Below are the code and all the weights of a small trained network. Each question names an input and a class and asks about switching units off, where a switched-off unit gives its printed mean instead of its output.

import numpy as np


def w(rows, s, z=0):
    codes = np.array(rows[::2]) - 128.0
    scale = np.full(codes.shape[1], s)
    scale[-1] = z or s
    return codes * scale


def f(y):
    return np.maximum(y, 0)


def log_softmax(a):
    a = a - a.max(-1, keepdims=True)
    return a - np.log(np.exp(a).sum(-1, keepdims=True))


def net(x, mask):
    res = np.array(x, float).reshape(1, 6) / 4 @ E
    y = f(res @ A[0][:, :-1].T + A[0][:, -1])
    res = res + np.where(mask, y, B[0][:, -1]) @ B[0][:, :-1]
    return log_softmax(res[-1] @ U[:, :-1].T + U[:, -1])


A, B = {}, {}
E = w([
[112,87,156,245,225,157],'x0',
[3,183,105,175,64,184],'x1',
[51,165,103,78,253,23],'x2',
[130,129,126,127,130,129],'x3',
[141,142,134,149,122,105],'x4',
[127,125,125,128,126,127],'x5',
],0.0075)
A[0] = w([
[111,86,162,215,177,142,85],'n1',
[108,173,116,75,184,88,183],'n2',
[38,164,86,198,67,201,103],'n3',
[236,110,134,135,133,81,37],'n4',
[142,2,114,101,139,87,57],'n5',
[28,151,151,120,114,121,159],'n6',
[124,122,97,99,58,71,38],'n7',
[71,158,123,108,161,52,1],'n8',
[120,88,190,183,179,139,19],'n9',
[194,113,177,122,126,178,232],'n10',
[163,253,90,63,58,135,255],'n11',
[204,141,124,134,74,186,32],'n12',
[124,204,101,14,76,115,110],'n13',
[133,112,125,68,93,103,54],'n14',
[107,218,106,106,188,94,82],'n15',
[76,105,140,98,153,96,32],'n16',
[111,197,53,184,97,138,47],'n17',
[153,133,145,143,86,178,45],'n18',
[50,141,89,132,195,112,212],'n19',
[143,107,133,240,189,124,225],'n20',
[157,176,108,77,224,83,167],'n21',
[85,136,95,171,124,138,226],'n22',
[82,78,127,145,187,215,76],'n23',
[181,95,136,141,90,168,23],'n24',
[232,81,128,138,196,144,162],'n25',
[169,95,214,97,159,107,24],'n26',
[194,88,183,63,160,143,52],'n27',
],0.0088,0.0051)
B[0] = w([
[253,227,73,113,171,152,197],'n1',
[145,112,183,192,59,164,214],'n2',
[120,186,164,14,113,24,225],'n3',
[44,230,187,87,142,85,178],'n4',
[55,187,186,73,118,114,161],'n5',
[98,111,154,44,119,52,195],'n6',
[171,235,26,99,209,209,156],'n7',
[87,207,108,147,46,212,169],'n8',
[154,221,103,154,188,136,165],'n9',
[101,95,68,190,34,75,230],'n10',
[250,88,106,120,180,111,255],'n11',
[99,174,123,151,56,199,185],'n12',
[211,162,101,149,213,122,214],'n13',
[148,180,53,124,219,116,154],'n14',
[101,162,84,197,59,166,184],'n15',
[111,224,106,160,65,217,146],'n16',
[68,180,189,96,143,91,156],'n17',
[102,187,130,178,70,152,166],'n18',
[146,103,81,172,56,143,229],'n19',
[186,132,62,111,152,83,249],'n20',
[106,113,124,253,48,131,224],'n21',
[168,79,182,81,148,51,204],'n22',
[176,150,81,113,204,141,175],'n23',
[84,229,133,221,69,198,170],'n24',
[86,147,122,108,121,33,224],'n25',
[9,224,210,47,123,128,157],'n26',
[62,187,208,61,155,107,173],'n27',
],0.0053,0.0084)
U = w([
[63,185,173,79,135,103,14],'0',
[100,173,125,196,79,221,20],'1',
[185,161,103,135,199,172,26],'2',
[130,112,137,138,122,134,254],'3',
[136,86,124,140,107,108,222],'4',
[132,95,129,139,113,118,218],'5',
[110,2,145,116,139,166,88],'6',
],0.014,0.0078)

Each question gives the input, the list of numbers given to net, and the class t.
The units are the neurons (one row each of A and B). Each row of codes is followed by its name. A weight is (code - 128) times the scale printed after its matrix; where a second scale follows, it is the last column's (A, B and U).
mask holds one flag per neuron, in row order. A switched-off neuron (its flag False) gives its mean, the last column of its row in B, instead of its output. The means were averaged over made-up inputs and are rounded, as every weight is.
A unit's drop is (log p(t) with every unit on - log p(t) with that unit switched off) / (log p(t) with every unit on - log p(t) with every unit switched off).
The circuit of an input: a set's keep is (log p(t) with only the set's units on - log p(t) with every unit switched off) / (log p(t) with every unit on - log p(t) with every unit switched off). Starting from the 12 units with the biggest drops (on a tie, the unit counted first), units are removed one at a time, each time the one whose removal leaves the highest keep (on an exact tie, the one counted first), for as long as the keep stays at least 0.8.
circuit, biggest first: the units of the circuit, biggest drop first
most important unit: the unit with the biggest drop
k most important neurons: the k neurons with the biggest drops, biggest first
drop when u is switched off: that unit's drop, to one decimal
input [3,8,-6,-4,-1,-2], class 0: circuit, biggest first : n3
input [-3,5,-6,-8,2,-3], class 5: circuit, biggest first : n3; n11
input [8,7,0,4,-2,5], class 2: circuit, biggest first : n1; n23
input [-3,5,7,-6,-4,0], class 1: 2 most important neurons : n8; n15
input [-8,-8,2,-2,4,4], class 0: 3 most important neurons : n4; n27; n26
input [-5,4,2,-5,0,3], class 2: circuit, biggest first : n13; n11
input [-8,4,-7,3,4,-2], class 2: 4 most important neurons : n11; n13; n7; n21
input [-8,-3,6,0,4,-5], class 2: 2 most important neurons : n13; n11
input [-8,-8,2,8,0,-1], class 0: 2 most important neurons : n4; n27
input [-1,8,1,6,8,-5], class 0: 2 most important neurons : n3; n17
input [-8,-7,2,-6,-1,-1], class 2: 3 most important neurons : n13; n11; n7
input [-8,6,7,7,0,-8], class 2: 2 most important neurons : n13; n11
input [-2,-4,-8,-6,-8,-8], class 1: 2 most important neurons : n24; n12
input [-5,-6,7,-4,7,7], class 1: most important unit : n21
input [-2,-7,3,4,4,7], class 0: 4 most important neurons : n4; n26; n27; n5
input [-3,7,-2,-2,4,7], class 0: 2 most important neurons : n3; n17
input [3,-7,5,-2,-2,-6], class 0: drop when n26 is switched off : 0.4
input [5,-1,5,-5,5,-1], class 1: drop when n18 is switched off : -0.1
input [-8,-2,2,7,6,0], class 2: drop when n2 is switched off : 0.0
input [3,-7,6,-4,4,-5], class 0: most important unit : n26
